Here is a tiny trained network, its code and every weight. The questions are about switching its units off for an input and a class, where a switched-off unit gives its printed mean instead of its output.

import numpy as np


def w(rows, s, z=0):
    codes = np.array(rows[::2]) - 128.0
    scale = np.full(codes.shape[1], s)
    scale[-1] = z or s
    return codes * scale


def norm(h):
    return h / np.sqrt((h * h).mean(-1, keepdims=True) + 1e-5)


def f(y):
    return np.maximum(y, 0)


def log_softmax(a):
    a = a - a.max(-1, keepdims=True)
    return a - np.log(np.exp(a).sum(-1, keepdims=True))


def net(x, mask):
    res = np.array(x, float).reshape(1, 5) / 4 @ E
    u = 0
    for l in range(3):
        y = f(norm(res) @ A[l][:, :-1].T + A[l][:, -1])
        res = res + np.where(mask[u : u + 7], y, B[l][:, -1]) @ B[l][:, :-1]
        u += 7
    return log_softmax(norm(res)[-1] @ U[:, :-1].T + U[:, -1])


A, B = {}, {}
E = w([
[121,134,130,126],'x0',
[152,144,89,55],'x1',
[112,134,130,122],'x2',
[156,135,254,105],'x3',
[168,206,104,155],'x4',
],0.006)
A[0] = w([
[75,83,169,254,4],'0.n1',
[113,53,81,175,85],'0.n2',
[171,29,165,125,110],'0.n3',
[120,168,171,31,176],'0.n4',
[116,48,116,131,29],'0.n5',
[192,145,124,175,240],'0.n6',
[79,50,159,91,41],'0.n7',
],0.011,0.0022)
B[0] = w([
[174,67,114,20,242],'0.n1',
[53,129,106,116,235],'0.n2',
[166,171,177,125,217],'0.n3',
[168,79,153,173,254],'0.n4',
[113,255,90,151,194],'0.n5',
[64,159,167,103,229],'0.n6',
[144,253,96,89,226],'0.n7',
],0.0069,0.0046)
A[1] = w([
[254,131,7,36,163],'1.n1',
[116,94,107,73,8],'1.n2',
[103,78,28,157,185],'1.n3',
[71,88,34,162,115],'1.n4',
[58,52,158,57,64],'1.n5',
[4,132,113,41,39],'1.n6',
[96,214,125,139,117],'1.n7',
],0.0075,0.0018)
B[1] = w([
[161,70,101,136,254],'1.n1',
[132,195,98,2,150],'1.n2',
[109,118,243,150,206],'1.n3',
[79,118,175,148,206],'1.n4',
[205,69,11,111,160],'1.n5',
[106,128,128,138,221],'1.n6',
[87,198,141,64,205],'1.n7',
],0.0083,0.0055)
A[2] = w([
[191,15,86,102,126],'2.n1',
[127,171,117,239,77],'2.n2',
[60,176,141,143,120],'2.n3',
[42,127,11,245,250],'2.n4',
[41,129,88,53,93],'2.n5',
[97,232,124,43,214],'2.n6',
[50,118,2,209,176],'2.n7',
],0.0078,0.0016)
B[2] = w([
[162,40,67,159,177],'2.n1',
[177,125,78,125,135],'2.n2',
[208,125,102,105,185],'2.n3',
[124,109,255,114,186],'2.n4',
[226,115,170,142,214],'2.n5',
[68,152,34,205,254],'2.n6',
[119,145,155,109,182],'2.n7',
],0.0087,0.007)
U = w([
[36,123,254,168,255],'0',
[47,226,60,184,113],'1',
[113,36,81,151,13],'2',
],0.0092,0.00098)

Each question gives the input, the list of numbers given to net, and the class t.
The units are the neurons (one row each of A and B). Each row of codes is followed by its name. A weight is (code - 128) times the scale printed after its matrix; where a second scale follows, it is the last column's (A, B and U).
mask holds one flag per neuron, layer by layer. A switched-off neuron (its flag False) gives its mean, the last column of its row in B, instead of its output. The means were averaged over made-up inputs and are rounded, as every weight is.
A unit's drop is (log p(t) with every unit on - log p(t) with that unit switched off) / (log p(t) with every unit on - log p(t) with every unit switched off).
The circuit of an input: a set's keep is (log p(t) with only the set's units on - log p(t) with every unit switched off) / (log p(t) with every unit on - log p(t) with every unit switched off). Starting from the 12 units with the biggest drops (on a tie, the unit counted first), units are removed one at a time, each time the one whose removal leaves the highest keep (on an exact tie, the one counted first), for as long as the keep stays at least 0.8.
units of the circuit, in order: the units of the circuit, biggest drop first
most important unit: the unit with the biggest drop
k most important neurons: the k neurons with the biggest drops, biggest first
top k neurons in layer l: the k neurons of layer l with the biggest drops, biggest first
drop when u is switched off: that unit's drop, to one decimal
input [-1,4,-1,3,1], class 2: units of the circuit, in order	1.n3, 1.n7, 0.n5
input [-6,5,7,4,-1], class 2: 3 most important neurons	0.n6, 0.n4, 1.n3
input [6,-6,7,-5,2], class 2: units of the circuit, in order	0.n1
input [5,4,2,3,-3], class 2: 2 most important neurons	0.n4, 0.n6
input [8,8,-1,-2,-8], class 1: units of the circuit, in order	0.n7, 2.n6
input [-6,7,7,-5,5], class 2: 3 most important neurons	0.n5, 1.n1, 0.n2
input [-6,8,5,5,4], class 2: top 2 neurons in layer 2	2.n1, 2.n4
input [-7,7,6,2,-7], class 1: 4 most important neurons	0.n7, 0.n1, 0.n5, 0.n3
input [-5,0,8,-2,0], class 0: top 2 neurons in layer 0	0.n1, 0.n7
input [4,-2,-7,-3,2], class 0: 3 most important neurons	0.n7, 0.n3, 0.n5
input [7,2,3,-5,-6], class 1: 2 most important neurons	0.n7, 0.n5
input [-5,-1,-8,-7,5], class 0: 2 most important neurons	2.n4, 0.n7
input [-1,8,5,-8,-5], class 0: 2 most important neurons	0.n1, 2.n4
input [-5,8,-4,-6,5], class 2: most important unit	1.n1
input [-7,-2,-3,-8,-8], class 0: top 2 neurons in layer 2	2.n4, 2.n5
input [2,-5,-3,3,-5], class 1: drop when 1.n1 is switched off	-0.1
input [-2,-6,8,1,2], class 2: drop when 0.n1 is switched off	0.3
input [1,5,-2,-7,1], class 0: drop when 0.n1 is switched off	0.4
